Here is a tiny trained network, its code and every weight. The questions are about switching its units off for an input and a target symbol, where a switched-off unit gives its printed mean instead of its output.

import numpy as np


def w(rows, s, z=0):
    codes = np.array(rows[::2]) - 128.0
    scale = np.full(codes.shape[1], s)
    scale[-1] = z or s
    return codes * scale


def f(y):
    return y / 2 * (1 + np.tanh(0.7978845608 * (y + 0.044715 * y**3)))


def softmax(a):
    e = np.exp(a - a.max(-1, keepdims=True))
    return e / e.sum(-1, keepdims=True)


def log_softmax(a):
    a = a - a.max(-1, keepdims=True)
    return a - np.log(np.exp(a).sum(-1, keepdims=True))


def net(x, mask):
    ids = ['βγδζημξψω'.index(c) for c in x.split()]
    T = len(ids)
    res = E[ids] + P[:T]
    u = 0
    for l in range(3):
        r = res
        for j in range(2):
            rows = slice(3 * j, 3 * j + 3)
            q, k, v = (r @ M[l][rows].T for M in (Q, K, V))
            z = softmax(np.where(np.tri(T) > 0, q @ k.T / 3**0.5, -1e9)) @ v
            o = O[l][rows]
            res = res + np.where(mask[u + j], z, o[:, -1]) @ o[:, :-1]
        u += 2
        y = f(res @ A[l][:, :-1].T + A[l][:, -1])
        res = res + np.where(mask[u : u + 4], y, B[l][:, -1]) @ B[l][:, :-1]
        u += 4
    return log_softmax(res[-1] @ U[:, :-1].T + U[:, -1])


Q, K, V, O, A, B = {}, {}, {}, {}, {}, {}
E = w([
[203,9,162,145],'β',
[210,134,83,146],'γ',
[113,159,97,124],'δ',
[133,193,63,108],'ζ',
[86,245,135,142],'η',
[44,138,199,187],'μ',
[2,147,65,153],'ξ',
[86,43,65,238],'ψ',
[88,169,206,55],'ω',
],0.0095)
P = w([
[134,121,116,88],'0',
[92,116,62,61],'1',
[70,106,92,78],'2',
[112,164,155,161],'3',
[159,201,175,203],'4',
[227,254,187,241],'5',
],0.0029)
Q[0] = w([
[42,238,113,64],'0.h1',
[4,22,115,192],'0.h1',
[2,193,86,225],'0.h1',
[126,188,182,130],'0.h2',
[140,86,63,126],'0.h2',
[141,168,116,113],'0.h2',
],0.0093)
K[0] = w([
[59,253,162,47],'0.h1',
[25,33,111,147],'0.h1',
[2,172,172,194],'0.h1',
[119,78,94,76],'0.h2',
[133,159,161,162],'0.h2',
[126,86,145,124],'0.h2',
],0.0096)
V[0] = w([
[114,192,93,49],'0.h1',
[54,146,137,184],'0.h1',
[1,213,104,222],'0.h1',
[37,126,191,93],'0.h2',
[87,89,172,84],'0.h2',
[142,164,194,135],'0.h2',
],0.0054)
O[0] = w([
[146,253,122,98,252],'0.h1',
[19,139,116,196,151],'0.h1',
[27,186,130,200,251],'0.h1',
[210,66,83,73,102],'0.h2',
[204,112,129,102,83],'0.h2',
[141,99,68,164,95],'0.h2',
],0.005,0.0012)
A[0] = w([
[72,130,122,225,76],'0.n1',
[107,151,254,124,249],'0.n2',
[53,64,80,190,160],'0.n3',
[101,172,212,132,179],'0.n4',
],0.0071,0.0015)
B[0] = w([
[109,99,91,253,207],'0.n1',
[42,116,233,90,250],'0.n2',
[127,127,38,226,175],'0.n3',
[46,159,189,152,244],'0.n4',
],0.0052,0.0017)
Q[1] = w([
[60,222,89,150],'1.h1',
[188,42,205,112],'1.h1',
[230,141,106,97],'1.h1',
[84,246,114,82],'1.h2',
[2,250,154,51],'1.h2',
[157,67,62,181],'1.h2',
],0.0052)
K[1] = w([
[60,164,162,176],'1.h1',
[203,95,82,106],'1.h1',
[200,152,173,63],'1.h1',
[106,150,192,134],'1.h2',
[82,139,247,88],'1.h2',
[151,1,40,192],'1.h2',
],0.0076)
V[1] = w([
[172,136,2,81],'1.h1',
[168,99,77,115],'1.h1',
[58,95,205,141],'1.h1',
[88,132,231,161],'1.h2',
[145,90,132,193],'1.h2',
[215,109,37,233],'1.h2',
],0.0058)
O[1] = w([
[253,175,153,165,87],'1.h1',
[207,137,90,122,69],'1.h1',
[18,75,143,75,163],'1.h1',
[69,84,107,77,189],'1.h2',
[90,126,85,160,74],'1.h2',
[129,140,85,245,4],'1.h2',
],0.0054,0.0027)
A[1] = w([
[94,161,133,61,151],'1.n1',
[141,187,33,230,214],'1.n2',
[135,26,231,37,224],'1.n3',
[255,174,170,157,254],'1.n4',
],0.0056,0.0039)
B[1] = w([
[105,184,156,54,209],'1.n1',
[169,214,83,226,239],'1.n2',
[191,46,223,22,253],'1.n3',
[254,40,90,147,230],'1.n4',
],0.0053,0.0047)
Q[2] = w([
[102,196,104,69],'2.h1',
[170,27,141,151],'2.h1',
[89,210,80,182],'2.h1',
[108,49,130,2],'2.h2',
[213,21,126,127],'2.h2',
[163,170,109,247],'2.h2',
],0.0068)
K[2] = w([
[80,152,141,135],'2.h1',
[163,112,125,117],'2.h1',
[100,154,113,176],'2.h1',
[98,122,253,66],'2.h2',
[147,160,138,78],'2.h2',
[177,145,49,168],'2.h2',
],0.014)
V[2] = w([
[186,177,159,104],'2.h1',
[140,73,122,208],'2.h1',
[197,119,75,207],'2.h1',
[144,47,185,112],'2.h2',
[254,138,91,77],'2.h2',
[150,144,48,180],'2.h2',
],0.0073)
O[2] = w([
[121,178,40,114,162],'2.h1',
[101,48,185,52,76],'2.h1',
[165,107,202,6,52],'2.h1',
[90,89,83,3,168],'2.h2',
[127,214,215,43,116],'2.h2',
[132,125,219,197,2],'2.h2',
],0.0054,0.0038)
A[2] = w([
[164,131,59,121,73],'2.n1',
[117,222,146,200,213],'2.n2',
[156,57,253,3,51],'2.n3',
[171,188,234,156,251],'2.n4',
],0.0051,0.0026)
B[2] = w([
[101,110,141,119,143],'2.n1',
[192,161,240,145,231],'2.n2',
[2,177,233,131,239],'2.n3',
[167,99,82,69,253],'2.n4',
],0.0075,0.006)
U = w([
[130,109,129,129,4],'β',
[136,122,127,131,77],'γ',
[104,49,192,84,83],'δ',
[220,219,169,111,151],'ζ',
[174,28,114,118,188],'η',
[51,255,153,217,86],'μ',
[173,38,140,178,193],'ξ',
[70,161,51,67,187],'ψ',
[85,34,85,165,136],'ω',
],0.0047,0.0034)

Each question gives the input, a string of symbols that net reads in full, and the target symbol t.
The units are the heads (3 rows each of Q, K, V and O) and the neurons (one row each of A and B). Each row of codes is followed by its name. A weight is (code - 128) times the scale printed after its matrix; where a second scale follows, it is the last column's (O, A, B and U).
mask holds one flag per unit, layer by layer, with each layer's heads first. A switched-off unit (its flag False) gives its mean, the last column of its rows in O or B, instead of its output. The means were averaged over made-up inputs and are rounded, as every weight is.
A unit's drop is (log p(t) with every unit on - log p(t) with that unit switched off) / (log p(t) with every unit on - log p(t) with every unit switched off).
The circuit of an input: a set's keep is (log p(t) with only the set's units on - log p(t) with every unit switched off) / (log p(t) with every unit on - log p(t) with every unit switched off). Starting from the 12 units with the biggest drops (on a tie, the unit counted first), units are removed one at a time, each time the one whose removal leaves the highest keep (on an exact tie, the one counted first), for as long as the keep stays at least 0.8.
circuit, biggest first: the units of the circuit, biggest drop first
unit that matters most: the unit with the biggest drop
top k neurons: the k neurons with the biggest drops, biggest first
k most important neurons of layer l: the k neurons of layer l with the biggest drops, biggest first
which heads matter: for each layer, one digit per head in row order, 1 if its drop is at least 0.15 and else 0, layers parted by /
input ω η η ζ, target μ: circuit, biggest first => [0.h1, 1.n3, 2.h2]
input η γ ζ, target μ: which heads matter => 10 / 00 / 10
input β ω γ ψ γ, target ξ: unit that matters most => 1.h2
input μ ζ δ, target ω: circuit, biggest first => [1.h1, 2.h2, 0.h1, 0.n2]
input ζ η γ δ, target μ: circuit, biggest first => [0.h1, 1.n4, 1.n3, 2.h2]
input γ ζ γ ξ ζ, target ξ: which heads matter => 11 / 00 / 11
input ζ ζ ψ, target ξ: which heads matter => 10 / 01 / 11
input ζ ψ ξ, target ξ: top 2 neurons => [0.n3, 0.n1]
input β ζ ψ, target ξ: top 2 neurons => [0.n3, 1.n2]
input ζ ξ ξ ζ δ, target ξ: top 3 neurons => [0.n3, 0.n1, 2.n3]
input β ω η, target ψ: which heads matter => 00 / 01 / 01
input γ ζ ψ μ ξ β, target ξ: top 3 neurons => [0.n3, 1.n2, 0.n1]
input ζ β β ξ, target μ: top 2 neurons => [1.n2, 1.n4]
input ω ζ ζ ξ ψ η, target δ: top 3 neurons => [0.n3, 0.n1, 1.n2]
input η ζ ω, target ψ: most important neuron of layer 0 => [0.n2]
input ψ ζ δ, target δ: which heads matter => 10 / 01 / 10
input ζ ξ β ω μ, target ψ: top 2 neurons => [0.n2, 0.n4]
input ζ β δ, target ζ: which heads matter => 10 / 11 / 01
input ζ ζ ω ω β, target δ: top 3 neurons => [1.n4, 2.n3, 1.n3]
input ζ δ ω ω γ η, target ψ: top 3 neurons => [0.n2, 1.n3, 1.n2]
input η ω γ μ β η, target ω: unit that matters most => 1.h1
input β δ γ ψ γ, target ξ: 2 most important neurons of layer 1 => [1.n4, 1.n2]
input η δ β ω η δ, target ψ: which heads matter => 00 / 11 / 01
input ζ ω ζ ζ, target ψ: top 2 neurons => [0.n3, 0.n1]
input γ ψ μ, target δ: top 4 neurons => [0.n3, 0.n1, 1.n2, 0.n2]
input ω δ β, target δ: top 2 neurons => [2.n3, 1.n4]
input β ψ ζ ζ, target δ: 3 most important neurons of layer 1 => [1.n2, 1.n3, 1.n1]
input ω ω δ γ, target ζ: unit that matters most => 0.h2
